Each row has a class, written after it.
[-21 -59  94  53 -18 -44   6 -11   8 -74  13 -30 -16   0  25  13 -21 -20
  -6   6   7  14   1 -39  -5   4   2  -3 -26   1  -2  12   0 -25  53] => K_220
[-25 -41  60  18 -12 -46 -11  -9 -27 -55  51 -16 -23  -5  15  -5   0 -25
  -1   8  18  -3  12 -11 -21  -5  -9   3 -22  -4   8  -6 -21 -19  26] => K_59
[ -77  -32   42  -38    6   11   38   -1 -108  -52   16   -4   40   23
    4   48   31    0  -28   31  -63   27   14   -8  -38   -3  -30   31
  -40  -50  -28   22  -12   -6  -31] => K_949
[ -9 -38  63  45  18 -66  -7   2  -1 -52  37 -30 -13  -1  20  -2  -4 -18
   8  16   5  38   9 -21  -9   0   3  -8 -30 -34   7   5   2 -29   2] => K_220
[-38 -39  43  29 -20   9 -23 -33 -35 -78  49 -39 -13   8  13  63 -24 -16
 -25  12  22   9  13 -21 -42 -14 -15   8 -36 -15   1  -4  19 -10  56] => K_444
[-38 -15  29 -27 -17 -39  26 -12  15  10 -18  -6 -10  -4 -15  -1  -1   9
  -8 -15 -25  -4  26 -43  19   1 -20 -11 -51 -60 -13  -5 -24  -3  15] => K_989
[  4  15  -1   2 -32 -13  12   5 -21  -9 -14 -34  12 -26  -3 -51  11 -12
 -25  23  17 -62 -24 -67 -26   4 -13  21  35 -11 -60  34  -4  36  18] => K_659
[ -3 -45  76 -13 -15 -18  12 -28 -26  12  18  31 -11  10  17 -18  -1   1
  -1  24 -30  44 -12 -49   5 -15  14   7 -27 -40  15  24  12  23  16] => K_405
[-34 -48  64   5  -5 -47 -15 -19 -17 -47  68  -3 -28  -3  18   6 -12 -11
 -23   6  14   6  20  -8 -27  -6  -2   6 -44  21   6 -14 -17 -27  44] => K_716
[-20 -22  88  38 -36 -40 -50 -33  -2 -41  24 -12 -26  -6  19  24 -23  35
 -12  -8  -8  -3  67 -37  -7  21   4   8 -48 -47 -20  -8  -4 -19  82] => K_932
[ -8 -49  59  35 -22 -61 -13 -15 -12 -22  54 -24  -2 -26  24   7  -4 -35
  13   3  37 -25  -4 -25 -27 -13   0  -2 -13 -17 -18 -12   2  12  53] => K_949
[-19 -29  26  11 -25 -29  -4 -14  25 -57  80   9 -11 -19  16  -6   8 -25
   4   7  39  -4   2 -15 -33  -5  -6   6  -8  13 -12   2 -10 -11  10] => K_444
[-45 -18  32  31 -10   0 -12 -18 -11 -46   0 -28  17 -10  23  -4 -41 -12
 -29  21 -27  10 -26 -68   8 -20  -6  23 -22 -23 -43   3  -6  15  40] => K_932
[-62 -16   8  -5  -8 -35  18   4 -42 -41   8  -5 -21   1 -18 -33  -4  10
 -42  16  -6  10  22 -41 -15   0 -33   7 -16  -1 -13   4 -18   7 -17] => K_716
[  3 -35  69  22  -9 -47 -32 -20  10 -28  35 -36 -24  -7  33  -6 -32 -11
  -5  -1  16  -8   9  -6   3   0   2  14 -24 -16  15  -1 -10 -26  36] => K_659
[-32   3   9  26 -23 -15  -4 -25  22 -49 -80 -32   4   1   7 -24 -27   2
 -42  18 -62  11   9 -75  55  -3 -21  17 -19 -28 -32  30 -26  17  16] => K_200
[-95  -7  24  -9  17   3  -2  27 -83 -57 -33  41   5  27 -11 -12  19  13
 -41  10 -51  22  22 -62 -14  23 -37  20 -18 -16 -35  13  11  -2  13] => K_220
[  9 -38  52  18  -9 -31   3  -6  22 -48  70   9  12  13  24  10   8 -34
   3   6   9  22 -19 -34 -14  14   4  11 -26 -16  13  26 -18 -23  55] => K_200
[-29 -37  61  48 -24 -25 -10 -21  -6 -49  51  -2 -18  -5  25   1 -24   0
  -5   9  -6   8  20 -32 -13 -21   4   6 -19  25  28  -3 -18 -40  41] => K_59
[-39  10   7 -12   9 -70  42  10 -49 -53  42 -22 -16 -21   9 -36  15 -22
  -7  41 -22   9   3 -14 -28 -14  -3  13   6   0 -22 -23 -46  15 -48] => K_59
[-34 -21  27 -12 -20 -43   1  -6 -10   0 -28  -4   8  -8 -12 -38  -7  -3
 -22  12 -21  -7  10 -55  41 -21 -12  -3 -36 -39 -17  -6 -11   7  18] => K_444
[-54 -19  31 -24  -9   7  21  -3 -18 -31  -8 -22  -1  -4 -20 -33   3  -3
 -31   6 -22   4 -14 -36   3  -8 -24  17 -13 -11 -38  17  -2  -4  22] => K_989
[ -9 -73  97  43 -23 -70  -2 -23 -10 -62  72 -15  -5   5  29  21 -23 -28
  -9   2  15  18  32 -13   2  14  -2  28 -60  -9  18   9  -4 -10  39] => K_59
[-64 -19  17  -8 -15 -20  -5  23   1 -63 -35 -26   6 -14  -7 -50  20 -29
 -13  -1 -14 -25 -30 -47   3 -11 -10  11  48  13 -40 -16 -32   7  11] => K_200
[-44 -21  23 -10 -15  -6  20  -7 -40 -14   4  -6  11 -10 -13 -33  -2  -5
 -28  17 -29  15   4 -50   2 -21 -15   6 -37 -47 -11   7  -7  16  13] => K_59
[-25 -62  83 -41  -2 -28   0  -4 -41 -42  61   0 -29  -4  -2  -7   5 -17
  -4  -8  36   9 -10  38 -31 -11 -23 -28 -48 -12   5  -6 -41 -41  52] => K_59
[ -1  -6   8  -8 -14   1  30 -25 -35 -11   8  -5   3 -13 -29 -26   6 -17
 -22  40 -20   7 -21 -18  19 -14  -3   8 -45  -5 -18   3 -21  15  16] => K_716
[-27  26  35  13  -3  -6   6 -27 -13 -41 -34 -32 -11 -48   0 -38   7  -3
 -34  34 -53 -29 -26 -45  -4 -30  23  37  16  28 -79  -1  13   5  33] => K_59
[-63 -17   9 -14  -7 -18  15   6 -32 -29 -35 -20   0  -8  -9 -36   4 -19
 -32   9 -37  -1   7 -54  12   1 -24   3 -30 -32 -24  -1 -15   8   6] => K_309
[-24   8  41   8 -10 -38  41   7 -76  -3  15 -12 -26  -6  -5 -40  19  24
   9  14 -36  -7  14 -43  -1   4  -3  16  19  -7 -29  -2  -8   4  36] => K_280
[-17 -13  42  -3 -19 -13  11   6 -62 -15 -20   3   4  -8  -9 -41   7  -5
 -24  22 -20   9   1 -56 -24  -9  -5 -14 -18 -45  -9  10   7  24  65] => K_220
[-38 -45  48   6   4 -45 -29 -10  43 -56  50   2  -9 -13  21  24  44 -38
  22 -17  -2 -15   3   1 -20  10  19  31  21  44 -11 -13 -12 -48 -16] => K_949
[-59 -11  16  -9 -15  -2  14   2 -45  -7 -52  -6 -11 -10  -2 -55   2   3
 -32   1 -22 -36   2 -54  10 -11 -35   3  -2  11 -36  24 -18  -4  12] => K_280
[-37 -22  23 -15  -2 -32  27  -5 -10 -46   3  -3  15  -6 -11  -5   5  -9
 -40  22 -30  25 -12 -39  -1 -11  -6  28 -14   7 -28  16  -4   7  -5] => K_200
[-52  -1  -6   8 -15 -11  30   0 -40 -27 -12 -16   1 -13 -13 -37  -5   9
 -12  14 -39  -1  -8 -32  29 -25 -30  13   4  20 -50   5 -26 -12  20] => K_209
[-30 -38  64  55 -24 -20  -3 -17  -4 -51  27 -59 -42 -11  14  -7 -22  -4
  -6  10  35   0  33 -25 -34 -15 -18 -14 -23 -37  17  15  13 -37  19] => K_405
[ -3 -18  59  12   7 -34  21  13 -23 -40 114 -13  -5   4  16   9   6   0
  24   1  14  26  21  24 -45   6  -7 -10 -40 -38  31  -6 -37 -75  46] => K_220
[-22 -37  85  35  -6 -58 -31   4 -31 -46  55 -39 -29   7  32 -32 -26  21
  16   1  12  17  28   3  -2  -9 -22 -11 -11 -35  15  -7 -42 -46  35] => K_220
[-26 -52  76  -3 -20 -64 -13 -13 -28 -67  60 -19 -22 -23  19 -33   9 -41
  -7  13  12 -11  -2  -4 -23 -32   1  31  10  18  -2 -13  -6 -14  42] => K_59
[ -2 -16 -23  17 -21 -43  14   9  -6 -18 -24  -2  18 -11  -3 -39   6 -24
 -11  -7 -24  -5 -11 -70  26 -17 -36  12  33  13 -56  49  11  21  92] => K_59
[  6 -15  71  30  -8 -42 -21 -21  -4 -59  55 -49 -23   4  28  27 -42   6
 -28  17  25  14  31   5 -29   4   4  15 -38 -32  19  -2  -5 -34  31] => K_932
[-22 -24  19 -51 -16 -29  58  -4 -20 -31 -11  29  17   6  -4   6  -6 -37
 -37  27 -13  25 -11 -24  20  -6 -14  12 -49 -15 -16   3  -5  40  19] => K_220
[-46 -55  82  29 -16 -24 -20  -9 -17 -71  61 -17 -11  14  18  18  -8 -11
   3  -4   3  14  22 -12 -17  18  -5  12 -27   8   0 -11 -24 -23  46] => K_989
[ -8 -24  23 -53 -15 -29  71  -4 -13   7  31 -16  22 -19 -15 -25  36 -28
 -14  58 -21  17   3 -27  17  -9  24   1 -55 -22 -34  14 -14  15 -35] => K_659
[  1  -2  17  32 -40  17 -13 -22  -2   4 -92   0  29 -32 -13 -25 -14  10
  -7   5 -50  -1  -5 -58  30 -17   0 -16 -24 -77 -38  12  13  44  51] => K_932
[  7 -20  58  30 -17 -34 -15 -18 -23 -34  57  -2  -7   3  36  11 -24  -4
  -9  17  18  12  11 -18 -29   1   2   1 -35 -34   5   4  -4   6  44] => K_209
[-78  -7  49  50 -28  -4   2   0 -58 -83 -46 -25  -7 -17  -9 -43  -6   4
 -40  54  -8 -14  21 -46  16  -1 -12  20  -1  15 -77  -6  23  34  -1] => K_949
[-21 -62  79  24 -33 -23  -4 -25  -5 -27  62 -18 -32   3  27  -1 -25  -5
  13   2   8  17  23  -5  11 -20   9   5 -28  -8  60 -22  -1 -35  31] => K_309
[-36 -22   1  37  29 -56  11   6 -61 -91  91   3  14 -14 -12  44  29 -34
  10  44  13  24 -14  -2 -47  14 -16   5 -43  22 -46 -20 -37 -12 -42] => K_309
[-14  11  14  15  -7 -64  50   8 -51 -63 -29  -4  -9 -12 -19 -25 -12  -2
 -29  42 -36   7   2 -24  17 -16 -28  25  -2  10 -21  12  -2 -19  23] => K_659
[-34 -12  67  45 -42 -62  -4 -46  44 -36  51 -16 -13 -45  36  11 -40 -14
   0  14  14 -43  31 -12  36 -28  27  66 -18  15 -24 -65  27  14  22] => K_949
[-58 -16  32  -5 -11 -46  51 -12 -41 -28   4   1   5 -31 -33 -25  -6  -3
 -21  12 -32  -1 -14 -38   7 -11 -26  40 -32 -17 -48 -10 -17  15 -10] => K_405
[-43 -29  32 -10 -12   0  14 -21 -22 -42 -15 -15  10   7   8  11 -16  -8
 -42  21 -33  20   2 -43  10   5 -17  16 -41   4 -57  28 -20  23  24] => K_405
[-24 -37  70  29 -17 -42 -28 -20 -31 -58  32  -9 -30 -31   8 -10  16 -29
  -6   5  18 -44  -3 -20 -47  25   9  39   5  39 -16  -5  -1   1   6] => K_659
[ -6 -55  89  20 -18 -40  16 -30 -25 -38  88  -7 -11  -1  19  26 -13 -20
  -2   9  24  -6   8   6  -5   3  -2  26 -64  10  10   2 -18 -31  37] => K_59
[-26 -35  47  39  -4 -22 -55  -9 -28 -30  69 -21 -32  27  17  31   1  20
  14  -1  51 -15  39   4 -19  14 -23  -1  -2  15  14   4 -19 -55  -2] => K_949
[ 52 -69  80   5 -43 -11  -7 -40  -9  10 100  40 -15  -5  31  13   5 -36
  20   4  52   6  -1  22 -47  -5  21 -17 -41   5  74  18  -1  -9  67] => K_949
[ -7 -59  82  -6 -14 -26  -6  -4 -70 -52  58   9 -14   7  -2  -2  13 -21
   1  15  12  28   4  16 -31  19  -6 -14 -50 -10  12   6 -37 -23  54] => K_932
[-27 -27  15 -13   8 -39  -7 -16  14 -43  73   2 -16 -22  15  11  -4 -58
   2   2  42  -4 -36  19 -29 -11   3  26  -1  17   3 -40  -8  14 -19] => K_949
[-42  -1 -12 -10 -12 -17  11  -6 -30  -9 -22  14   1  -8  -7 -32   4  -8
 -29  20 -26   4  -5 -68   5 -13 -19   8  -9 -13 -24   8  -3  42  14] => K_200
[-61  -8  28 -13  -7 -16   2  15 -26 -16 -45 -11   4 -11   6 -52  -6  10
 -37   6 -38 -13  19 -34  22 -12  -6  15   8  32 -43  -4  -5   1  24] => K_220
[-31 -43  75  27   6 -25 -20 -18 -50 -67  85 -16 -21  14  24  25 -23 -13
 -23  13  23  12   9   4 -30  15  -8  27 -46  22   6  -2 -17 -20  23] => K_59
[-54   0  32 -27 -23 -32  34 -15 -19 -10  23  -9 -24 -11   7 -50   2  25
 -20  39 -18 -13  33 -31  18 -33 -21  25 -11   6 -30  11 -29 -31 -32] => K_405
[-63 -23  13 -28  -3 -17  10  -8 -53 -17 -21  56  -4  -6 -23 -30  14 -20
 -21  21 -24   1  -7 -34  34 -12 -25  11 -48   9 -30 -10   5  17   9] => K_444
[-10 -42  41  48  -1 -43 -52 -12  51 -29   0   2   1  11  55  36 -19 -26
   8  -9  17  11  23 -68  19  -4  -4 -26 -43 -55 -17  11  21   0  58] => K_280
[-38 -12  17 -10 -21 -33  36 -14 -22 -27 -20 -28  -7 -29 -12 -26   4 -12
 -22  20 -46  11  10 -44   1 -10  -4   5 -26 -26 -33   4 -21  12  10] => K_932
[-26 -14  -4  19 -12 -30  18  -5 -33 -40  -4 -27  -5   7  10  11  -3 -10
 -16  24  -9  18  51 -27   4   3 -27 -17 -43 -21  -9  18 -24   3 -11] => K_280
[ 12 -24  35  10 -17 -36  -6 -35  12 -34  49  26   6 -20  20  40  -4 -26
   1  11  13   7   6  -2 -38   5   6   6 -47 -13  -9  -3 -21  21   6] => K_405
[-30   2  22 -15  -7 -19  15   1 -37 -21  -2  17  10 -19 -16 -58  -6 -12
 -38  29 -13   0  -7 -12  23 -18 -10  18 -42  -7 -33  -8  -1   0  30] => K_209
[-17  16 -47  24  12  -9  42  -1 -34   4  48 -27   0   4  -4 -11  -9  17
   8  36 -32  71  -1 -68   1  -1 -26 -17 -28 -70 -39  36 -14  28 -11] => K_932
[-22 -22 -12 -17 -19  -2  42  -7 -48 -36   3 -24  -3 -14  -2 -22  20 -42
 -25  33  10 -10 -21 -27 -31 -10 -30   6  -5  -9 -19  32   4  30 -26] => K_309
[  0 -32  28  34 -23 -39  -5   5  21 -47  72 -26 -10   8  38 -12 -26 -17
 -11   8  35  19  44 -28 -31  14 -16  -6 -27 -30  39  33 -13 -29  23] => K_659
[-77 -25  25 -15  17  26   4  -8 -57 -62   0   1  -5  25 -14 -12  -6 -41
 -49  31  -5  14 -33 -48   5  22 -40  29 -62 -10 -31  19 -21   2  -8] => K_405
[-38 -12  25  20 -15 -39  17   3 -31 -26 -28 -25   5 -28  -8 -40 -12  -5
 -11  14 -35  -7  -7 -57  13  -9 -12  11  -6 -32 -42  -4  -6  24  22] => K_659
[ -6 -51  70  -1 -18 -21 -20 -20  -5 -52  43  11  -5   0  19  23 -10 -24
  -3  -9  26  -8 -14  14 -27  -4 -10  17 -12  17   3   2 -22 -21  43] => K_405
[ -6 -56  80   9 -24 -54   1  -7 -12 -25  66  -2 -30 -10  21  -5 -10 -10
   4  -5  39  -6  17 -10 -29  16  -5 -11 -37 -12  11   6 -13 -15  46] => K_659
[-39  -8   2 -21  19   6 -13  -2   4 -39 -31  33  -3   0 -15 -22   6 -35
 -39  -3 -18   6 -47 -61   9   7 -17   6 -21  19 -41  16 -12  -9  50] => K_280
[-42 -40  80  43  11 -55 -32 -12 -33 -71  37  12 -14   6  10   0  -6 -10
 -17  18  -7  11   5 -37  -6  17 -10  15 -59 -10 -17  -9 -20 -23  30] => K_716
[-24   1  19 -13  -5 -36  33   7  -5 -42   3  14  -3  -9   9 -53 -32  -7
 -41   7 -12  23  -3 -23   5  -2 -30   6 -31 -18 -14  15 -34   3  23] => K_280
[ -9 -39  33   6 -35 -17   9 -20  32   6  15  15  -2 -16 -15 -32  40 -11
  19   0  -6 -17 -11 -61  39  -8  -3   4 -12   7 -29  32  -6 -26  52] => K_200
[-40  -7  13 -21 -27 -32  -1   0 -47 -21   4   8   9 -12 -24 -48  10  -5
 -39  32  -4 -11  21 -53  -1 -18 -19  10 -29 -45 -29 -14  -2  34  27] => K_716
